Below are the code and all the weights of a small trained network. Each question names an input and a class and asks about switching units off, where a switched-off unit gives its printed mean instead of its output.

import numpy as np


def w(rows, s, z=0):
    codes = np.array(rows[::2]) - 128.0
    scale = np.full(codes.shape[1], s)
    scale[-1] = z or s
    return codes * scale


def norm(h):
    return h / np.sqrt((h * h).mean(-1, keepdims=True) + 1e-5)


def f(y):
    return np.maximum(y, 0)


def log_softmax(a):
    a = a - a.max(-1, keepdims=True)
    return a - np.log(np.exp(a).sum(-1, keepdims=True))


def net(x, mask):
    res = np.array(x, float).reshape(1, 7) / 4 @ E
    u = 0
    for l in range(2):
        y = f(norm(res) @ A[l][:, :-1].T + A[l][:, -1])
        res = res + np.where(mask[u : u + 8], y, B[l][:, -1]) @ B[l][:, :-1]
        u += 8
    return log_softmax(norm(res)[-1] @ U[:, :-1].T + U[:, -1])


A, B = {}, {}
E = w([
[59,142,237,85,149,99,95,127,171],'x0',
[84,226,132,184,108,170,156,140,138],'x1',
[71,92,112,178,185,137,134,24,119],'x2',
[164,193,106,92,195,147,123,84,153],'x3',
[130,69,179,90,146,243,132,115,158],'x4',
[77,226,146,70,58,142,145,162,97],'x5',
[1,82,61,79,110,127,200,158,175],'x6',
],0.0056)
A[0] = w([
[109,204,97,49,121,131,133,149,122,138],'0.n1',
[89,148,127,160,96,92,96,62,79,164],'0.n2',
[106,75,76,94,97,33,146,179,135,112],'0.n3',
[141,123,85,128,166,151,166,95,107,84],'0.n4',
[65,145,134,148,76,120,117,113,142,82],'0.n5',
[128,183,184,138,117,88,112,146,144,110],'0.n6',
[216,115,122,124,134,71,100,175,120,108],'0.n7',
[109,152,114,254,120,125,162,105,92,4],'0.n8',
],0.0099,0.0028)
B[0] = w([
[148,120,129,92,78,172,218,46,104,227],'0.n1',
[164,103,140,97,175,169,170,104,106,225],'0.n2',
[136,165,95,206,101,78,56,149,163,253],'0.n3',
[170,152,133,182,190,107,78,151,151,187],'0.n4',
[164,112,60,146,140,170,170,199,160,198],'0.n5',
[126,131,90,175,169,54,77,165,255,214],'0.n6',
[122,113,130,195,167,206,98,79,175,237],'0.n7',
[66,105,208,94,137,151,146,76,60,216],'0.n8',
],0.0093,0.0055)
A[1] = w([
[102,102,187,142,127,98,114,100,31,253],'1.n1',
[254,185,159,138,161,58,99,135,84,123],'1.n2',
[123,116,135,178,14,87,120,123,163,167],'1.n3',
[83,181,137,211,173,155,79,143,134,132],'1.n4',
[169,187,96,156,112,140,216,210,163,98],'1.n5',
[116,83,197,25,138,179,118,170,173,159],'1.n6',
[68,94,62,144,162,61,124,159,123,111],'1.n7',
[37,111,113,149,138,142,194,105,151,62],'1.n8',
],0.0091,0.004)
B[1] = w([
[153,68,119,82,119,234,221,132,150,204],'1.n1',
[197,71,1,227,131,123,130,187,162,214],'1.n2',
[190,158,173,77,169,54,73,144,140,224],'1.n3',
[212,40,112,197,107,106,86,185,254,254],'1.n4',
[102,187,139,176,97,124,108,160,42,220],'1.n5',
[99,70,111,58,197,61,135,119,58,193],'1.n6',
[253,74,113,200,133,125,63,132,219,197],'1.n7',
[196,63,108,212,155,124,28,67,152,207],'1.n8',
],0.0071,0.0062)
U = w([
[125,162,83,161,84,208,196,117,96,135],'0',
[60,91,151,79,72,52,107,127,87,77],'1',
[123,225,132,110,34,60,112,215,112,121],'2',
[87,61,169,13,194,146,195,88,90,151],'3',
[207,73,91,215,151,115,55,147,247,153],'4',
[73,73,143,93,133,84,31,172,143,93],'5',
[24,137,209,151,79,90,67,81,106,3],'6',
],0.014,0.019)

Each question gives the input, the list of numbers given to net, and the class t.
The units are the neurons (one row each of A and B). Each row of codes is followed by its name. A weight is (code - 128) times the scale printed after its matrix; where a second scale follows, it is the last column's (A, B and U).
mask holds one flag per neuron, layer by layer. A switched-off neuron (its flag False) gives its mean, the last column of its row in B, instead of its output. The means were averaged over made-up inputs and are rounded, as every weight is.
A unit's drop is (log p(t) with every unit on - log p(t) with that unit switched off) / (log p(t) with every unit on - log p(t) with every unit switched off).
The circuit of an input: a set's keep is (log p(t) with only the set's units on - log p(t) with every unit switched off) / (log p(t) with every unit on - log p(t) with every unit switched off). Starting from the 12 units with the biggest drops (on a tie, the unit counted first), units are removed one at a time, each time the one whose removal leaves the highest keep (on an exact tie, the one counted first), for as long as the keep stays at least 0.8.
units of the circuit, in order: the units of the circuit, biggest drop first
unit that matters most: the unit with the biggest drop
k most important neurons: the k neurons with the biggest drops, biggest first
top k neurons in layer l: the k neurons of layer l with the biggest drops, biggest first
drop when u is switched off: that unit's drop, to one decimal
input [-3,-3,-4,6,2,3,8], class 0: units of the circuit, in order => [0.n1]
input [0,-3,-5,-5,-4,7,-1], class 2: 4 most important neurons => [0.n1, 1.n5, 0.n4, 1.n8]
input [1,3,0,1,5,5,3], class 3: units of the circuit, in order => [0.n3, 1.n6]
input [-5,0,8,-8,-7,1,0], class 0: 3 most important neurons => [0.n8, 0.n2, 0.n6]
input [0,6,-1,-8,4,4,1], class 2: 2 most important neurons => [0.n7, 1.n5]
input [3,-6,6,-6,-1,2,-2], class 3: 3 most important neurons => [0.n2, 0.n6, 1.n1]
input [-8,-4,3,-1,-5,7,5], class 2: top 2 neurons in layer 1 => [1.n4, 1.n5]
input [8,4,6,5,1,6,8], class 3: 2 most important neurons => [0.n1, 0.n3]
input [-3,2,-7,5,1,6,-5], class 0: 3 most important neurons => [0.n1, 0.n3, 1.n4]
input [-5,-3,-7,-2,3,5,-4], class 0: 3 most important neurons => [0.n3, 1.n4, 0.n1]
input [3,-6,6,-6,7,-1,3], class 3: 3 most important neurons => [0.n6, 1.n6, 1.n4]
input [-6,7,-7,4,3,6,-7], class 0: top 3 neurons in layer 0 => [0.n1, 0.n3, 0.n4]
input [-1,6,-4,-1,-7,6,6], class 2: drop when 0.n1 is switched off => 0.2
input [5,-3,-4,8,5,6,3], class 3: drop when 0.n3 is switched off => 0.0
input [-5,-4,-5,7,8,0,2], class 3: unit that matters most => 0.n3
input [8,8,-3,5,-1,7,0], class 2: drop when 1.n5 is switched off => 0.1
